[116 123 119 130 138 109 143 110 134 132 134] -> pom
[116 113  60  92  98 129  75 107  94 138  66] -> gerog
[105 123 137 130 133 109 143 118 134 138 134] -> megak
[116 129 146 137 138 109 151 110 140 132 145] -> zez
[105 123 137 122 129 109 134 118 128 138 122] -> datas
[185 149 127 152 124 179 126 134 134 101 145] -> Buka
[116 134 157  92  98 129  75 182  94 138  66] -> vupe
[175  92 108  85 120  50 109 142 106 175  66] -> liv
[ 67  97  80  85 107  80  92 166 100 163  66] -> kuf
[128 134 156 137 142 107 151 102 145 126 156] -> ganov
after: [106] : [175]
where: [67] : kuf, 1
after: [149] : [127]
which: [175  92 108  85 120  50 109 142 106 175  66] : liv
after: [60] : [92]
count liv: [120] : 1
where: [108] : liv, 3

[149 105 143  88 141 103 128 117 128] -> megak
[113 155 132 118 123 111 105 171  89] -> vupe
[120 193 111 126 120 117  99 148  95] -> zez
[185 154 165  13 141 127 110  98 166] -> liv
[122 191 110 120 122 110 103 140  90] -> gerog
[113 157 142 114 124 112 109 172  98] -> Buka
step +1: [113] : [114]
after: [191] : [110]

[104 173 161 208  35 242 119 121  59 201 121  41 224  45  15 233  97 193] = ganov
[245 185 148 209 237 225 206  15 221 117  49  24  14  58  29 207 108 208] = vutez
[203 159  57 129 174 197 171 124 231 241 125 208 173  76  65 105 186 125] = liv
after: [35] : [242]
where: [242] : ganov, 6

[ 35 158 153 149  73 207 138  98  85  84  98 199]  megak
[157 167  79  45 150 135 158  89 237 138  77  97]  liv
[178 135 110  30 172  77  89 200  87 135 162 190]  vupe
[114  91 156 128 137  54  67 171 105 132 205 190]  gerog
step -1: [138] : [137]
after: [172] : [77]
count megak: [137] : 0

[147 120 164 124 137 136 130 123 141 130  98 144  86 121 111 160 124  79
 134 123 129 136 122 160 114 158 115 131 123 142 131 110 126 108 163 135
 138 141 126 101 106]  datas
[150 251  88 139 123 154 107 160 100 113 141 116 151 149 152 154 100 144
 149 128 103 148 147 117 132 113 108 140 135 177 137 143 139 144 138  94
 115 123 135 132 122]  zez
[135 171 131 135 121 150 134 130 117 131  58 122 101 138 162 146 100 154
 140 144 127 146 136  99 142 137 142 136 117 135 139 147  93 105 108 131
 146 126 138 137  63]  kuf
[106  99 147 134 149 112 130 176 100 127 163 140 165 116 153 117 130 191
 132 122 125 142 174 131 131  91 151 123 125 131 126 150 116 130 130 154
 155 137 157 154 121]  ganov
[113 164  96 126  99 112 146 101 158 115 113  99 103 133 143 104  94 120
 156 156 118 129 115 146 135 154 130 121 130 141 133 113 116 158 147 126
 119 134 153 101  84]  vutez
[131 124  95 127 134 116 139 165 133 140 123 111 141 129 161 167 142 162
  95 123 132 156 148  19 150  70 117 144 103 134 146 145 104 104  96  81
 134 129 124 164 190]  pom
[111  55 141 132 150 114 121 126 129 116 141 168 143 133 140 110 167 129
 114 150 149 150 129  74 132 135 115 109 154 113 127 129 129 103  96 136
 135 139 115 127 143]  Buka
[150 251  88 139 123 154 107 160 100 113 141 116 151 149 152 154 100 144
 149 128 125 175 118 108 137 103 120 128 136 106 120 137 136 167  84 135
 125 134 127 159 124]  gerog
count Buka: [129] : 5
where: [91] : ganov, 26
where: [63] : kuf, 41

[ 71 135 140 114  72]  megak
[127 105 146 183 126]  liv
[127 105  29 126 127]  gerog
count gerog: [127] : 2
step +1: [105] : [106]
after: [29] : [126]
step +1: [127] : [128]

[ 69 186  86 201] : datas
[216  53 196 107] : liv
[ 80 182 124 156] : vutez
[178  69  88  19] : vupe
[133 100  94 150] : zez
[ 87  67 163 154] : ganov
[140 143 119 112] : megak
[172 195 193  30] : gerog
[ 87 125 163 154] : Buka
[110 111 144 172] : Sif
where: [125] : Buka, 2
after: [196] : [107]

[149 115 131 135 137 124 141 146 142 123 122 136 134 119 157 148 122 139
 142 125 129 157 121 127 128 171 125 166 105] = kuf
[103 125 165 112 167 133 154 165 147 193 146 137 114 119 180 154 149 150
  95 115 136 140 131 149 145 113 148  86 124] = liv
[177 137  69 113  25 131 204  93 138 239 180 158 106 177 114 245 158 233
 131 111 121  70 135 170 151 130 198 129 121] = Buka
[100 153 123 128 136 142 118 115 142 139 107 105 147 145 124  62 123  80
 142 118 122 110 128 129 100 146  97 129 165] = ganov
[140 106 169  93 105 140  85 108  43   4 110 166 113 113  84 116 102  96
 135 123 154 112 124  81 111 141  91 130 113] = gerog
[125 134 128 140 131 104  96 123 172 113 119 124 109 114 177 104 113 131
 134 144 140 128 117 117 121 125 140 147 103] = Sif
[177 137  69 113  25 131 204  93 138 239 180 158 106 177 114 245 158 233
 131 111 121  70 145 170 151 130 198 129 121] = vupe
[107 118 132 140 103 112 109 153 115  99 126 110  95 105 152  90 111  95
 129 164 126 109 129 114 145 161 117 122  98] = megak
[198 177 114 146  63 149  94 149 182  81 123 169 151 126 104  10 123 131
 172 113 129  87 127 101  86 197  75 193 153] = datas
[ 89 112 176  96 131 145 157 105  98 196 111 150 119 148 158  84  26  82
 126 121 134  94 150 151 140 106 101 132 113] = zez
which: [103 125 165 112 167 133 154 165 147 193 146 137 114 119 180 154 149 150
  95 115 136 140 131 149 145 113 148  86 124] : liv
step +1: [154 149 150  95] : [155 150 151  96]

[146  34 140 133 145 150  53 114 184 167  75  33  91 130] -> Sif
[ 79 175 130 135 175 141  47 119 180 175  79 101  94 133] -> megak
[144  80 101 107 186 215  89 105 161 167  69 126  60 141] -> zez
where: [34] : Sif, 2
where: [107] : zez, 4
count megak: [79] : 2
step +1: [ 80 101] : [ 81 102]
step -1: [141  47] : [140  46]
where: [180] : megak, 9
step +1: [175 130] : [176 131]

[ 90 109 210 143  89 111 168 195  86 110 176 192 132 159 178 158 160  88
 131  96 198 120 135 141 151  98  67 147 102 132 126 120 111 118 128  88
  52 137 111 134 155 206 138 149  49  92 171 127 168 161 115  96 145 158
 145 188] = datas
[107 193 122 170 163 127 123 126 150 190 152 125 118 111 170 119 149 155
 182  87 142 165 128 111  96 102 218 164 108 136 153 115 166 181  92 146
 105 106 141 198 179 164  68 124 114 120 102 125 137 180 143 187 116 109
 103 134] = ganov
[ 98  84 109 120 122 182 171 140 106 212 108  97 105 109  70 107 162 118
 164 182 134  92 120 123 161  98 122  59 123 117 156 136 145  26  70 122
 147 107  81 150  46  76 194 119 168 180 103 108 113 159  90  87 111 154
  80 199] = zez
[113 140 200 122 182 143 143  80 118 108  57 115 219 168 161 175 111 171
 118 179  81 158 207  58 128  65 135 135 103 121 176 107 194 135  96 159
 104 153  63 224 119  32 115 134 168 150  99  80  32 169 116 137 107 136
 126  99] = pom
[109 120  79 163 143 137 138 100 124  56 179 106 127 143  88  99 170 128
 119 121 128 117 123 155 159 159 168 118 161 132 176 158  91 148 145  71
 104 133  63 170 135  88 198  74 116  62 118  74 153 106  89 164  88 136
  96 137] = megak
[195  59 158 151 183 124 180 166 207  77 141  93  73 142 133 193 129 152
 127 146 166  64 185 122 109 104 133  92  93 129 145  75 127 111 125 103
 109  61 124 170 116 128 126 102 130 163 154 179 166  98 116 157  88 112
 138 194] = kuf
[ 65  94  92 130 134  59 150 120  63 167 128 169 168 119 173  75 114 140
 121 113  78 125 129  85 122 183 158 139 160  91 142 168 179 112 129 176
  64 134 134 109 104  90 143 157 115 160 156 126  86 174 114 219 107 121
 156 121] = Buka
[ 88  65 153 126 112 101  95 117 153  80  69  70  86 172 209 104 111  64
 105 150 179 111  93 116 149  67  73  99 162 102 106  75  83 181 132 212
 109 131 109  67 119 101  71 121 105  86  45 137  82 166 122  81 110 159
 129 138] = vutez
[ 62 117 149 134 177 113 100  62 154 112 106 104 162  90 178 169 139  98
 175 101 138 102  68 130 150  48  86 131 150  64 155 113 122 148 160 110
 152 129 130 127 138 161 106 136  69 139 172  71 165  97 166  75  68 101
  99 200] = liv
step +1: [128] : [129]
step +1: [73] : [74]
where: [187] : ganov, 52

